Below are the code and all the weights of a small trained network. Each question names an input and a target symbol and asks about switching units off, where a switched-off unit gives its printed mean instead of its output.

import numpy as np


def w(rows, s, z=0):
    codes = np.array(rows[::2]) - 128.0
    scale = np.full(codes.shape[1], s)
    scale[-1] = z or s
    return codes * scale


def norm(h):
    return h / np.sqrt((h * h).mean(-1, keepdims=True) + 1e-5)


def f(y):
    return np.maximum(y, 0)


def softmax(a):
    e = np.exp(a - a.max(-1, keepdims=True))
    return e / e.sum(-1, keepdims=True)


def log_softmax(a):
    a = a - a.max(-1, keepdims=True)
    return a - np.log(np.exp(a).sum(-1, keepdims=True))


def net(x, mask):
    ids = ['ΔΣΦαβεζημπτψω'.index(c) for c in x.split()]
    T = len(ids)
    res = E[ids] + P[:T]
    u = 0
    for l in range(3):
        q, k, v = (norm(res) @ M[l].T for M in (Q, K, V))
        z = softmax(np.where(np.tri(T) > 0, q @ k.T / 4**0.5, -1e9)) @ v
        res = res + np.where(mask[u], z, O[l][:, -1]) @ O[l][:, :-1]
        u += 1
        y = f(norm(res) @ A[l][:, :-1].T + A[l][:, -1])
        res = res + np.where(mask[u : u + 8], y, B[l][:, -1]) @ B[l][:, :-1]
        u += 8
    return log_softmax(norm(res)[-1] @ U[:, :-1].T + U[:, -1])


Q, K, V, O, A, B = {}, {}, {}, {}, {}, {}
E = w([
[70,154,176,195,146,127,197,194],'Δ',
[107,106,179,172,147,133,166,92],'Σ',
[76,85,81,211,93,149,178,135],'Φ',
[195,117,156,150,125,89,108,191],'α',
[69,134,65,191,104,90,107,102],'β',
[11,171,89,133,85,193,111,180],'ε',
[198,145,25,119,86,113,132,69],'ζ',
[165,212,151,38,139,110,123,166],'η',
[64,230,101,56,87,80,127,249],'μ',
[157,98,114,149,108,213,158,102],'π',
[202,103,172,137,126,170,60,150],'τ',
[136,73,100,82,189,93,155,119],'ψ',
[124,158,177,63,138,200,149,98],'ω',
],0.02)
P = w([
[181,255,92,170,93,146,156,132],'0',
[133,240,99,141,102,148,137,104],'1',
[146,217,101,137,104,114,152,116],'2',
[117,172,95,143,76,108,147,98],'3',
[116,164,117,125,89,90,146,124],'4',
[113,126,120,111,96,93,158,157],'5',
[96,109,126,97,84,80,136,160],'6',
[77,86,118,75,105,73,128,187],'7',
[54,54,157,80,105,81,120,188],'8',
[53,44,146,79,107,93,127,208],'9',
[59,85,132,94,120,89,135,191],'10',
],0.0057)
Q[0] = w([
[100,100,155,174,160,156,240,192],'0.h0',
[119,157,104,191,79,77,85,129],'0.h0',
[88,103,149,109,145,150,236,147],'0.h0',
[119,171,88,108,107,123,6,85],'0.h0',
],0.011)
K[0] = w([
[121,25,155,79,166,94,61,199],'0.h0',
[74,118,139,127,62,136,109,169],'0.h0',
[116,11,91,90,155,117,77,187],'0.h0',
[111,254,88,149,67,157,192,51],'0.h0',
],0.0094)
V[0] = w([
[95,127,133,85,112,164,106,103],'0.h0',
[150,142,160,104,73,78,182,148],'0.h0',
[126,133,174,138,3,129,120,141],'0.h0',
[111,82,100,91,160,80,159,154],'0.h0',
],0.0059)
O[0] = w([
[133,176,83,118,150,156,108,140,13],'0.h0',
[123,106,129,138,148,90,88,80,249],'0.h0',
[176,139,115,133,254,131,100,149,206],'0.h0',
[70,146,111,141,83,143,125,47,133],'0.h0',
],0.0083,0.0017)
A[0] = w([
[59,140,200,238,191,92,172,86,126],'0.n0',
[216,145,98,60,207,198,95,97,193],'0.n1',
[171,29,144,220,125,235,129,85,187],'0.n2',
[183,105,191,147,97,129,11,172,126],'0.n3',
[172,170,81,168,158,87,191,152,228],'0.n4',
[127,170,226,172,82,90,175,135,83],'0.n5',
[228,51,78,129,76,234,120,95,3],'0.n6',
[133,143,234,63,253,159,89,71,110],'0.n7',
],0.0078,0.0033)
B[0] = w([
[130,45,135,93,224,135,124,129,255],'0.n0',
[164,119,68,113,135,144,181,171,181],'0.n1',
[177,94,91,106,144,112,175,226,202],'0.n2',
[181,120,160,130,92,63,81,169,183],'0.n3',
[82,65,109,114,125,119,95,147,224],'0.n4',
[120,116,146,88,200,125,101,126,198],'0.n5',
[138,149,116,112,251,140,141,177,163],'0.n6',
[219,134,88,182,181,167,209,110,170],'0.n7',
],0.011,0.0076)
Q[1] = w([
[80,203,92,133,109,79,100,89],'1.h0',
[111,57,105,59,202,84,182,159],'1.h0',
[255,186,226,215,80,145,51,24],'1.h0',
[83,66,109,62,108,89,147,103],'1.h0',
],0.0083)
K[1] = w([
[110,173,95,129,157,118,157,104],'1.h0',
[164,106,181,75,98,133,94,99],'1.h0',
[137,164,97,252,207,109,103,201],'1.h0',
[122,91,107,109,110,100,119,97],'1.h0',
],0.012)
V[1] = w([
[124,165,73,155,188,144,157,208],'1.h0',
[166,142,80,253,151,125,125,113],'1.h0',
[123,94,133,5,42,228,163,62],'1.h0',
[151,34,39,63,130,14,165,113],'1.h0',
],0.0049)
O[1] = w([
[94,70,29,67,158,153,79,81,179],'1.h0',
[79,112,91,90,143,111,101,153,87],'1.h0',
[238,142,240,145,115,104,209,121,100],'1.h0',
[189,254,66,118,178,147,125,82,254],'1.h0',
],0.007,0.0056)
A[1] = w([
[106,116,136,151,150,53,111,106,102],'1.n0',
[128,115,75,117,133,116,85,65,30],'1.n1',
[159,128,135,114,137,77,188,68,144],'1.n2',
[114,159,167,60,111,191,212,32,118],'1.n3',
[54,124,148,55,81,249,126,36,8],'1.n4',
[62,145,101,86,86,65,9,180,113],'1.n5',
[48,109,150,110,163,236,68,135,2],'1.n6',
[142,107,192,185,145,191,161,147,163],'1.n7',
],0.011,0.0044)
B[1] = w([
[132,132,165,144,149,209,125,160,171],'1.n0',
[79,173,68,132,151,148,79,63,139],'1.n1',
[241,121,133,202,137,148,206,71,192],'1.n2',
[122,205,122,241,123,126,97,149,192],'1.n3',
[167,21,240,91,54,220,184,217,143],'1.n4',
[188,73,126,66,151,184,144,7,253],'1.n5',
[107,122,247,152,254,75,167,157,194],'1.n6',
[115,110,91,34,140,121,55,129,205],'1.n7',
],0.0092,0.0063)
Q[2] = w([
[132,174,92,58,92,174,37,126],'2.h0',
[162,87,135,94,164,69,196,86],'2.h0',
[225,35,159,173,128,167,20,185],'2.h0',
[255,121,197,140,143,28,215,122],'2.h0',
],0.0093)
K[2] = w([
[168,119,54,118,155,131,150,72],'2.h0',
[90,152,161,119,50,100,117,130],'2.h0',
[162,88,134,222,99,66,137,107],'2.h0',
[123,209,213,141,7,74,162,183],'2.h0',
],0.013)
V[2] = w([
[167,91,132,108,207,1,206,98],'2.h0',
[89,181,137,38,67,18,200,107],'2.h0',
[163,49,159,191,105,91,193,62],'2.h0',
[81,166,134,196,84,97,139,83],'2.h0',
],0.0078)
O[2] = w([
[111,190,103,153,117,101,191,62,253],'2.h0',
[94,119,137,30,192,70,179,163,28],'2.h0',
[100,151,60,112,179,255,207,99,125],'2.h0',
[175,90,35,130,228,145,149,200,9],'2.h0',
],0.0089,0.006)
A[2] = w([
[109,130,90,110,93,147,157,49,111],'2.n0',
[31,114,125,150,69,213,102,118,172],'2.n1',
[201,156,78,124,104,145,121,135,228],'2.n2',
[7,121,139,65,132,129,104,41,1],'2.n3',
[135,203,159,46,101,131,139,136,88],'2.n4',
[13,100,103,172,146,103,143,203,127],'2.n5',
[29,226,133,154,65,130,101,139,30],'2.n6',
[114,230,80,151,77,103,99,73,29],'2.n7',
],0.012,0.0039)
B[2] = w([
[111,214,86,106,99,107,78,185,189],'2.n0',
[236,25,146,202,85,62,220,188,168],'2.n1',
[39,140,233,155,136,70,160,96,254],'2.n2',
[134,164,140,154,117,226,56,226,209],'2.n3',
[145,63,149,12,71,135,254,115,168],'2.n4',
[23,153,128,142,29,94,139,132,224],'2.n5',
[222,94,167,158,152,94,3,157,131],'2.n6',
[194,83,148,116,203,94,139,183,164],'2.n7',
],0.0096,0.0077)
U = w([
[201,154,165,180,105,63,86,225,37],'Δ',
[157,128,66,194,111,176,64,151,178],'Σ',
[127,221,117,196,115,172,176,82,253],'Φ',
[152,32,86,124,183,128,165,71,98],'α',
[161,124,74,132,171,134,176,255,21],'β',
[40,155,178,163,165,116,107,145,150],'ε',
[121,116,175,88,113,28,225,109,11],'ζ',
[128,168,106,75,70,164,122,154,250],'η',
[139,156,131,176,104,109,138,116,92],'μ',
[126,170,49,133,148,30,100,114,159],'π',
[97,66,64,175,53,81,166,121,218],'τ',
[169,66,200,170,78,199,174,159,6],'ψ',
[147,98,153,150,85,97,87,29,188],'ω',
],0.0084,0.0031)

Each question gives the input, a string of symbols that net reads in full, and the target symbol t.
The units are the heads (4 rows each of Q, K, V and O) and the neurons (one row each of A and B). Each row of codes is followed by its name. A weight is (code - 128) times the scale printed after its matrix; where a second scale follows, it is the last column's (O, A, B and U).
mask holds one flag per unit, layer by layer, with each layer's heads first. A switched-off unit (its flag False) gives its mean, the last column of its rows in O or B, instead of its output. The means were averaged over made-up inputs and are rounded, as every weight is.
A unit's drop is (log p(t) with every unit on - log p(t) with that unit switched off) / (log p(t) with every unit on - log p(t) with every unit switched off).
The circuit of an input: a set's keep is (log p(t) with only the set's units on - log p(t) with every unit switched off) / (log p(t) with every unit on - log p(t) with every unit switched off). Starting from the 12 units with the biggest drops (on a tie, the unit counted first), units are removed one at a time, each time the one whose removal leaves the highest keep (on an exact tie, the one counted first), for as long as the keep stays at least 0.8.
circuit, biggest first: the units of the circuit, biggest drop first
k most important neurons: the k neurons with the biggest drops, biggest first
top k neurons in layer l: the k neurons of layer l with the biggest drops, biggest first
input μ ω η η, target ζ: circuit, biggest first : (2.n4, 2.h0)
input Δ τ α π α Φ π Δ ψ η ε, target Δ: circuit, biggest first : (2.n6, 0.n0)
input μ ψ ω ω Σ, target ψ: 4 most important neurons : (0.n0, 1.n4, 1.n3, 0.n2)
input ψ Φ β, target Φ: circuit, biggest first : (1.h0, 0.h0)
input η μ ψ Σ ζ, target Φ: circuit, biggest first : (1.h0, 0.h0, 2.h0)
input Φ ω Δ β Δ ψ β, target Φ: circuit, biggest first : (1.h0, 2.h0)
input Δ ω τ Φ α π Φ Δ ψ Σ, target Φ: most important neuron : (1.n2)
input μ τ Δ Δ ψ ω π Δ Σ Φ, target ψ: 4 most important neurons : (0.n0, 1.n4, 1.n3, 1.n2)
input Δ Δ η ψ Δ ε Δ, target Δ: 2 most important neurons : (1.n2, 1.n3)
input τ Φ μ μ ω Σ Δ μ Δ ψ Σ, target Φ: circuit, biggest first : (0.h0, 1.h0, 1.n3)
input μ μ τ Δ ψ π Δ τ Φ Σ Φ, target β: circuit, biggest first : (0.h0, 0.n2)
input ψ ω Δ Δ Δ Δ, target ψ: top 2 neurons in layer 2 : (2.n2, 2.n0)
input μ τ ω Φ η, target ζ: top 2 neurons in layer 2 : (2.n2, 2.n4)
input Δ ε τ Φ Φ τ, target Δ: circuit, biggest first : (0.n3)
input α ε ψ ω Φ Σ μ Δ Δ, target ζ: 2 most important neurons : (1.n2, 1.n7)
input β Δ π β α α ψ μ Δ, target ζ: top 2 neurons in layer 2 : (2.n4, 2.n3)
input μ α Δ Δ ψ Δ η Φ, target Φ: 3 most important neurons : (1.n5, 1.n2, 0.n4)
input Σ Δ Σ Σ Φ ω μ, target η: top 2 neurons in layer 0 : (0.n7, 0.n2)
input ω Σ ψ Φ μ Δ β β ω Σ Δ, target ψ: 4 most important neurons : (1.n3, 0.n0, 1.n4, 1.n5)
input Δ μ β ω Φ ω, target Φ: 3 most important neurons : (1.n5, 0.n7, 2.n2)
input τ Δ Δ, target ε: top neuron in layer 2 : (2.n5)
input Δ Δ Δ μ μ Σ, target α: 2 most important neurons : (0.n0, 1.n5)
input Δ Φ α η Σ ψ ω Δ Σ, target ψ: 3 most important neurons : (0.n0, 1.n4, 1.n3)
input ε μ μ ω ψ, target Φ: top 2 neurons in layer 1 : (1.n5, 1.n2)
input Δ Δ ω ω η α Σ ψ Δ, target Φ: top 2 neurons in layer 0 : (0.n0, 0.n4)
input ω α ζ α, target ω: 2 most important neurons : (1.n5, 0.n3)
input μ ζ ω Φ τ μ ω μ, target η: 3 most important neurons : (1.n5, 2.n3, 0.n7)
input τ ε Φ Δ Φ ω Φ Σ μ ζ, target π: top 2 neurons in layer 0 : (0.n7, 0.n1)
input Σ τ τ, target Δ: 2 most important neurons : (0.n3, 1.n5)
